Below are the code and all the weights of a small trained network. Each question names an input and a target symbol and asks about switching units off, where a switched-off unit gives its printed mean instead of its output.

import numpy as np


def w(rows, s, z=0):
    codes = np.array(rows[::2]) - 128.0
    scale = np.full(codes.shape[1], s)
    scale[-1] = z or s
    return codes * scale


def softmax(a):
    e = np.exp(a - a.max(-1, keepdims=True))
    return e / e.sum(-1, keepdims=True)


def log_softmax(a):
    a = a - a.max(-1, keepdims=True)
    return a - np.log(np.exp(a).sum(-1, keepdims=True))


def net(x, mask):
    ids = ['αδζθσφψ'.index(c) for c in x.split()]
    T = len(ids)
    res = E[ids] + P[:T]
    u = 0
    for l in range(3):
        r = res
        for j in range(2):
            rows = slice(3 * j, 3 * j + 3)
            q, k, v = (r @ M[l][rows].T for M in (Q, K, V))
            z = softmax(np.where(np.tri(T) > 0, q @ k.T / 3**0.5, -1e9)) @ v
            o = O[l][rows]
            res = res + np.where(mask[u + j], z, o[:, -1]) @ o[:, :-1]
        u += 2
    return log_softmax(res[-1] @ U[:, :-1].T + U[:, -1])


Q, K, V, O = {}, {}, {}, {}
E = w([
[69,95,55,109],'α',
[159,18,97,51],'δ',
[113,220,5,97],'ζ',
[134,184,153,180],'θ',
[38,157,81,162],'σ',
[75,77,67,39],'φ',
[140,151,174,233],'ψ',
],0.016)
P = w([
[117,207,253,156],'0',
[153,161,163,172],'1',
[152,105,122,153],'2',
[181,116,102,165],'3',
[145,97,133,139],'4',
[130,67,144,111],'5',
[115,130,163,122],'6',
[156,81,75,158],'7',
[92,145,88,153],'8',
],0.0079)
Q[0] = w([
[68,167,2,157],'L0H0',
[162,91,159,94],'L0H0',
[116,87,182,71],'L0H0',
[81,201,65,59],'L0H1',
[33,8,90,94],'L0H1',
[158,86,95,103],'L0H1',
],0.012)
K[0] = w([
[29,133,26,160],'L0H0',
[100,2,142,86],'L0H0',
[153,34,120,29],'L0H0',
[39,117,37,69],'L0H1',
[99,89,118,25],'L0H1',
[146,99,57,76],'L0H1',
],0.0094)
V[0] = w([
[73,163,105,217],'L0H0',
[102,154,111,180],'L0H0',
[198,126,161,183],'L0H0',
[157,158,96,113],'L0H1',
[66,115,159,10],'L0H1',
[126,93,105,79],'L0H1',
],0.012)
O[0] = w([
[133,128,164,18,251],'L0H0',
[115,2,144,115,199],'L0H0',
[76,156,78,114,92],'L0H0',
[160,144,191,59,121],'L0H1',
[121,199,145,164,114],'L0H1',
[177,156,129,71,113],'L0H1',
],0.0065,0.011)
Q[1] = w([
[253,113,237,185],'L1H0',
[18,64,62,139],'L1H0',
[35,72,165,81],'L1H0',
[232,10,40,234],'L1H1',
[201,9,201,113],'L1H1',
[82,83,160,187],'L1H1',
],0.0071)
K[1] = w([
[69,215,119,205],'L1H0',
[169,64,106,104],'L1H0',
[134,2,178,137],'L1H0',
[121,91,63,123],'L1H1',
[134,41,2,175],'L1H1',
[178,43,86,101],'L1H1',
],0.0073)
V[1] = w([
[187,188,55,180],'L1H0',
[113,245,182,208],'L1H0',
[128,117,178,99],'L1H0',
[142,107,68,86],'L1H1',
[147,132,139,116],'L1H1',
[177,236,255,84],'L1H1',
],0.0087)
O[1] = w([
[56,99,163,198,2],'L1H0',
[145,67,38,171,37],'L1H0',
[25,138,58,191,160],'L1H0',
[117,70,170,2,126],'L1H1',
[186,133,178,155,118],'L1H1',
[137,101,36,136,80],'L1H1',
],0.0047,0.0074)
Q[2] = w([
[134,143,48,242],'L2H0',
[72,159,130,255],'L2H0',
[95,59,151,161],'L2H0',
[104,133,239,93],'L2H1',
[135,42,142,74],'L2H1',
[131,97,72,85],'L2H1',
],0.0099)
K[2] = w([
[139,93,100,129],'L2H0',
[76,135,141,209],'L2H0',
[9,128,155,63],'L2H0',
[143,34,124,163],'L2H1',
[94,106,199,195],'L2H1',
[80,151,180,138],'L2H1',
],0.011)
V[2] = w([
[136,88,106,108],'L2H0',
[246,175,130,110],'L2H0',
[117,174,79,62],'L2H0',
[108,4,255,163],'L2H1',
[207,121,223,71],'L2H1',
[98,122,106,106],'L2H1',
],0.0096)
O[2] = w([
[74,139,164,196,153],'L2H0',
[226,161,118,173,55],'L2H0',
[135,111,151,58,216],'L2H0',
[105,132,61,238,254],'L2H1',
[1,210,20,75,125],'L2H1',
[167,62,92,89,162],'L2H1',
],0.0087,0.0055)
U = w([
[68,95,201,36,236],'α',
[215,214,128,187,209],'δ',
[190,203,147,17,218],'ζ',
[127,145,254,200,86],'θ',
[146,188,187,137,2],'σ',
[151,188,243,126,6],'φ',
[36,145,165,212,96],'ψ',
],0.0085,0.0043)

Each question gives the input, a string of symbols that net reads in full, and the target symbol t.
The units are the heads (3 rows each of Q, K, V and O). Each row of codes is followed by its name. A weight is (code - 128) times the scale printed after its matrix; where a second scale follows, it is the last column's (O and U).
mask holds one flag per head, layer by layer. A switched-off head (its flag False) gives its mean, the last column of its rows in O, instead of its output. The means were averaged over made-up inputs and are rounded, as every weight is.
A unit's drop is (log p(t) with every unit on - log p(t) with that unit switched off) / (log p(t) with every unit on - log p(t) with every unit switched off).
The circuit of an input: a set's keep is (log p(t) with only the set's units on - log p(t) with every unit switched off) / (log p(t) with every unit on - log p(t) with every unit switched off). Starting from all 6 units, units are removed one at a time, each time the one whose removal leaves the highest keep (on an exact tie, the one counted first), for as long as the keep stays at least 0.8.
circuit, biggest first: the units of the circuit, biggest drop first
unit that matters most: the unit with the biggest drop
which heads matter: for each layer, one digit per head in row order, 1 if its drop is at least 0.15 and else 0, layers parted by /
drop of u: that unit's drop, to one decimal
input θ ψ θ, target ψ: circuit, biggest first => [L2H1]
input ζ θ α ψ ψ σ σ, target ψ: circuit, biggest first => [L2H1, L0H1]
input φ σ σ θ, target α: which heads matter => 01 / 00 / 01
input σ σ σ θ, target α: which heads matter => 11 / 00 / 00
input α σ φ α σ φ θ σ, target ζ: which heads matter => 01 / 00 / 11
input ζ σ δ ψ α, target ψ: which heads matter => 01 / 11 / 01
input δ δ σ ψ ψ ψ σ δ, target δ: which heads matter => 01 / 00 / 00
input σ σ σ σ δ σ δ ψ, target ψ: circuit, biggest first => [L2H1, L1H1]
input σ σ σ α θ ψ, target ψ: circuit, biggest first => [L2H1, L0H1]
input ψ ζ σ φ ψ ζ ζ θ δ, target ζ: which heads matter => 11 / 00 / 10
input ζ σ θ φ, target ζ: circuit, biggest first => [L0H1, L2H0]
input σ σ σ ψ ψ ψ σ σ, target ψ: circuit, biggest first => [L2H1, L0H1, L1H1]
input σ θ ψ θ, target ψ: circuit, biggest first => [L0H1, L2H1]
input σ σ σ θ δ, target δ: unit that matters most => L0H0
input ζ θ σ σ φ α, target ζ: drop of L0H1 => 1.1
input σ δ σ σ θ σ φ, target ζ: drop of L0H1 => 0.7
input σ δ α ζ α, target ζ: drop of L2H1 => 0.1
input φ σ θ σ ζ φ σ σ, target ζ: drop of L2H1 => 0.3
